Here is a tiny trained network, its code and every weight. The questions are about switching its units off for an input and a target symbol, where a switched-off unit gives its printed mean instead of its output.

import numpy as np


def w(rows, s, z=0):
    codes = np.array(rows[::2]) - 128.0
    scale = np.full(codes.shape[1], s)
    scale[-1] = z or s
    return codes * scale


def norm(h):
    return h / np.sqrt((h * h).mean(-1, keepdims=True) + 1e-5)


def f(y):
    return y / 2 * (1 + np.tanh(0.7978845608 * (y + 0.044715 * y**3)))


def softmax(a):
    e = np.exp(a - a.max(-1, keepdims=True))
    return e / e.sum(-1, keepdims=True)


def log_softmax(a):
    a = a - a.max(-1, keepdims=True)
    return a - np.log(np.exp(a).sum(-1, keepdims=True))


def net(x, mask):
    ids = ['αγεζθλπστφω'.index(c) for c in x.split()]
    T = len(ids)
    res = E[ids] + P[:T]
    u = 0
    for l in range(2):
        q, k, v = (norm(res) @ M[l].T for M in (Q, K, V))
        z = softmax(np.where(np.tri(T) > 0, q @ k.T / 4**0.5, -1e9)) @ v
        res = res + np.where(mask[u], z, O[l][:, -1]) @ O[l][:, :-1]
        u += 1
        y = f(norm(res) @ A[l][:, :-1].T + A[l][:, -1])
        res = res + np.where(mask[u : u + 16], y, B[l][:, -1]) @ B[l][:, :-1]
        u += 16
    return log_softmax(norm(res)[-1] @ U[:, :-1].T + U[:, -1])


Q, K, V, O, A, B = {}, {}, {}, {}, {}, {}
E = w([
[131,118,82],'α',
[136,117,72],'γ',
[168,86,132],'ε',
[188,88,121],'ζ',
[140,122,44],'θ',
[170,13,168],'λ',
[43,160,141],'π',
[216,71,83],'σ',
[151,150,105],'τ',
[4,120,104],'φ',
[157,189,86],'ω',
],0.017)
P = w([
[62,180,230],'0',
[93,41,1],'1',
[93,57,17],'2',
[93,67,28],'3',
[204,164,115],'4',
[209,154,108],'5',
[209,147,101],'6',
[172,129,84],'7',
[172,118,81],'8',
[174,129,88],'9',
[179,135,92],'10',
[183,124,89],'11',
[178,130,83],'12',
[184,145,88],'13',
],0.0088)
Q[0] = w([
[91,150,59],'0.h0',
[59,105,249],'0.h0',
[119,134,107],'0.h0',
[155,136,81],'0.h0',
],0.011)
K[0] = w([
[53,239,133],'0.h0',
[47,49,255],'0.h0',
[108,165,124],'0.h0',
[159,151,84],'0.h0',
],0.01)
V[0] = w([
[63,155,193],'0.h0',
[236,204,254],'0.h0',
[91,124,121],'0.h0',
[198,124,107],'0.h0',
],0.0052)
O[0] = w([
[117,8,151,5],'0.h0',
[170,249,253,22],'0.h0',
[116,77,113,118],'0.h0',
[145,239,139,196],'0.h0',
],0.0052,0.003)
A[0] = w([
[98,170,67,119],'0.n0',
[148,140,140,86],'0.n1',
[139,102,148,119],'0.n2',
[175,122,102,95],'0.n3',
[123,133,197,92],'0.n4',
[88,141,120,122],'0.n5',
[91,142,118,119],'0.n6',
[140,116,142,100],'0.n7',
[144,195,141,133],'0.n8',
[152,102,149,105],'0.n9',
[236,20,178,106],'0.n10',
[193,28,209,19],'0.n11',
[204,46,170,118],'0.n12',
[209,3,218,3],'0.n13',
[125,127,160,105],'0.n14',
[153,121,120,102],'0.n15',
],0.016,0.007)
B[0] = w([
[108,106,86,245],'0.n0',
[124,137,128,117],'0.n1',
[114,121,130,125],'0.n2',
[179,92,143,193],'0.n3',
[114,174,164,119],'0.n4',
[69,108,126,136],'0.n5',
[81,115,128,136],'0.n6',
[143,138,147,115],'0.n7',
[112,129,75,182],'0.n8',
[128,125,133,128],'0.n9',
[19,129,102,253],'0.n10',
[244,132,145,188],'0.n11',
[50,116,115,213],'0.n12',
[251,123,129,209],'0.n13',
[119,155,148,109],'0.n14',
[157,118,140,141],'0.n15',
],0.029,0.0064)
Q[1] = w([
[253,218,137],'1.h0',
[216,188,139],'1.h0',
[222,196,171],'1.h0',
[73,136,131],'1.h0',
],0.014)
K[1] = w([
[135,57,1],'1.h0',
[135,83,55],'1.h0',
[155,46,67],'1.h0',
[106,119,172],'1.h0',
],0.015)
V[1] = w([
[153,81,144],'1.h0',
[124,72,252],'1.h0',
[144,178,191],'1.h0',
[103,161,94],'1.h0',
],0.033)
O[1] = w([
[99,157,209,110],'1.h0',
[37,253,140,5],'1.h0',
[196,189,56,47],'1.h0',
[144,84,72,167],'1.h0',
],0.025,0.023)
A[1] = w([
[147,152,113,86],'1.n0',
[52,160,122,59],'1.n1',
[159,247,152,45],'1.n2',
[118,137,150,63],'1.n3',
[165,90,163,59],'1.n4',
[86,121,2,126],'1.n5',
[178,141,167,248],'1.n6',
[163,105,173,193],'1.n7',
[122,169,102,118],'1.n8',
[167,90,176,167],'1.n9',
[202,171,180,200],'1.n10',
[30,178,98,3],'1.n11',
[56,81,166,74],'1.n12',
[134,132,159,87],'1.n13',
[132,131,159,64],'1.n14',
[162,39,142,219],'1.n15',
],0.024,0.0041)
B[1] = w([
[153,96,122,127],'1.n0',
[174,156,57,142],'1.n1',
[42,95,252,141],'1.n2',
[120,120,79,123],'1.n3',
[210,111,171,168],'1.n4',
[124,148,243,165],'1.n5',
[195,162,137,138],'1.n6',
[221,136,177,166],'1.n7',
[183,98,134,136],'1.n8',
[240,135,182,182],'1.n9',
[235,170,162,127],'1.n10',
[205,89,56,150],'1.n11',
[36,104,45,158],'1.n12',
[144,139,117,124],'1.n13',
[145,131,127,123],'1.n14',
[90,237,174,250],'1.n15',
],0.035,0.025)
U = w([
[111,93,81,234],'α',
[41,76,211,130],'γ',
[112,227,222,53],'ε',
[129,242,92,225],'ζ',
[91,12,240,2],'θ',
[124,228,218,101],'λ',
[193,221,135,79],'π',
[121,102,100,194],'σ',
[220,197,43,127],'τ',
[69,119,166,192],'φ',
[222,3,79,106],'ω',
],0.016,0.0078)

Each question gives the input, a string of symbols that net reads in full, and the target symbol t.
The units are the heads (4 rows each of Q, K, V and O) and the neurons (one row each of A and B). Each row of codes is followed by its name. A weight is (code - 128) times the scale printed after its matrix; where a second scale follows, it is the last column's (O, A, B and U).
mask holds one flag per unit, layer by layer, with each layer's heads first. A switched-off unit (its flag False) gives its mean, the last column of its rows in O or B, instead of its output. The means were averaged over made-up inputs and are rounded, as every weight is.
A unit's drop is (log p(t) with every unit on - log p(t) with that unit switched off) / (log p(t) with every unit on - log p(t) with every unit switched off).
The circuit of an input: a set's keep is (log p(t) with only the set's units on - log p(t) with every unit switched off) / (log p(t) with every unit on - log p(t) with every unit switched off). Starting from the 12 units with the biggest drops (on a tie, the unit counted first), units are removed one at a time, each time the one whose removal leaves the highest keep (on an exact tie, the one counted first), for as long as the keep stays at least 0.8.
units of the circuit, in order: the units of the circuit, biggest drop first
top k neurons: the k neurons with the biggest drops, biggest first
top k neurons in layer l: the k neurons of layer l with the biggest drops, biggest first
input θ α γ ω, target θ: units of the circuit, in order	1.h0, 1.n15
input ε ζ λ γ ω λ ω φ ω ω α ε λ ζ, target ε: units of the circuit, in order	1.h0, 0.h0, 0.n11
input ε λ ω, target ε: units of the circuit, in order	1.h0, 0.n11
input ω φ ε λ π λ ω, target λ: units of the circuit, in order	1.h0, 0.n11, 0.n8
input σ ω λ ζ, target θ: units of the circuit, in order	1.h0
input π λ ω α λ σ π θ, target λ: units of the circuit, in order	0.n13, 0.h0, 1.h0
input θ λ ω γ, target θ: units of the circuit, in order	1.h0, 0.h0
input ε λ π λ φ λ ζ ω σ σ θ ε, target ε: top 4 neurons	0.n4, 1.n2, 1.n5, 0.n13
input θ θ ε ω λ φ ε φ ω λ θ ω π, target γ: top 2 neurons	0.n10, 0.n12
input ε α λ π τ θ γ θ ω ω ζ ω ω ε, target ε: units of the circuit, in order	0.n4, 1.n2, 1.h0, 0.h0
input θ λ λ α, target θ: top 3 neurons in layer 0	0.n10, 0.n13, 0.n3
input λ σ ω τ, target λ: top 4 neurons	0.n4, 1.n2, 0.n0, 0.n13
input α θ ω, target α: top 2 neurons	0.n11, 0.n0
input λ λ σ ω σ λ λ ζ θ, target λ: top 2 neurons in layer 0	0.n12, 0.n13
input θ ω ε ω, target θ: top 3 neurons	0.n13, 0.n11, 1.n12
input ω π ω τ ω ω σ ω τ ω ε π π, target ω: top 4 neurons in layer 0	0.n8, 0.n10, 0.n4, 0.n0
input φ θ λ ω γ λ φ λ σ ζ, target α: top 4 neurons in layer 0	0.n10, 0.n8, 0.n0, 0.n12
input λ σ π γ, target λ: top 4 neurons	0.n11, 0.n4, 1.n2, 0.n0
input λ π ω, target λ: top 4 neurons in layer 0	0.n0, 0.n4, 0.n11, 0.n8
input φ λ ε, target α: top 3 neurons	0.n10, 0.n8, 1.n15
input τ ω φ, target λ: top 2 neurons in layer 0	0.n4, 0.n13
input ω λ ω ω σ φ σ ω ω λ θ ε φ, target ω: top neuron	0.n10
input σ τ ω ω ζ ε ω α α λ ω ε, target θ: top 2 neurons	0.n8, 0.n10
input λ θ ζ π ζ ε, target ζ: top 3 neurons in layer 0	0.n10, 0.n12, 0.n4
input λ θ ε ω ε θ ω φ π ε ω ε ζ, target ζ: top 4 neurons in layer 1	1.n1, 1.n11, 1.n2, 1.n9
input θ λ ζ ω φ ω θ π λ λ λ ε ω ζ, target γ: top 3 neurons	0.n10, 0.n12, 0.n13
input ω ω λ φ, target ω: top 3 neurons in layer 0	0.n8, 0.n10, 0.n12
input θ σ λ ω λ ω ω π ω φ, target γ: top 2 neurons	0.n10, 0.n12
input α ε λ ω, target α: top neuron in layer 0	0.n13
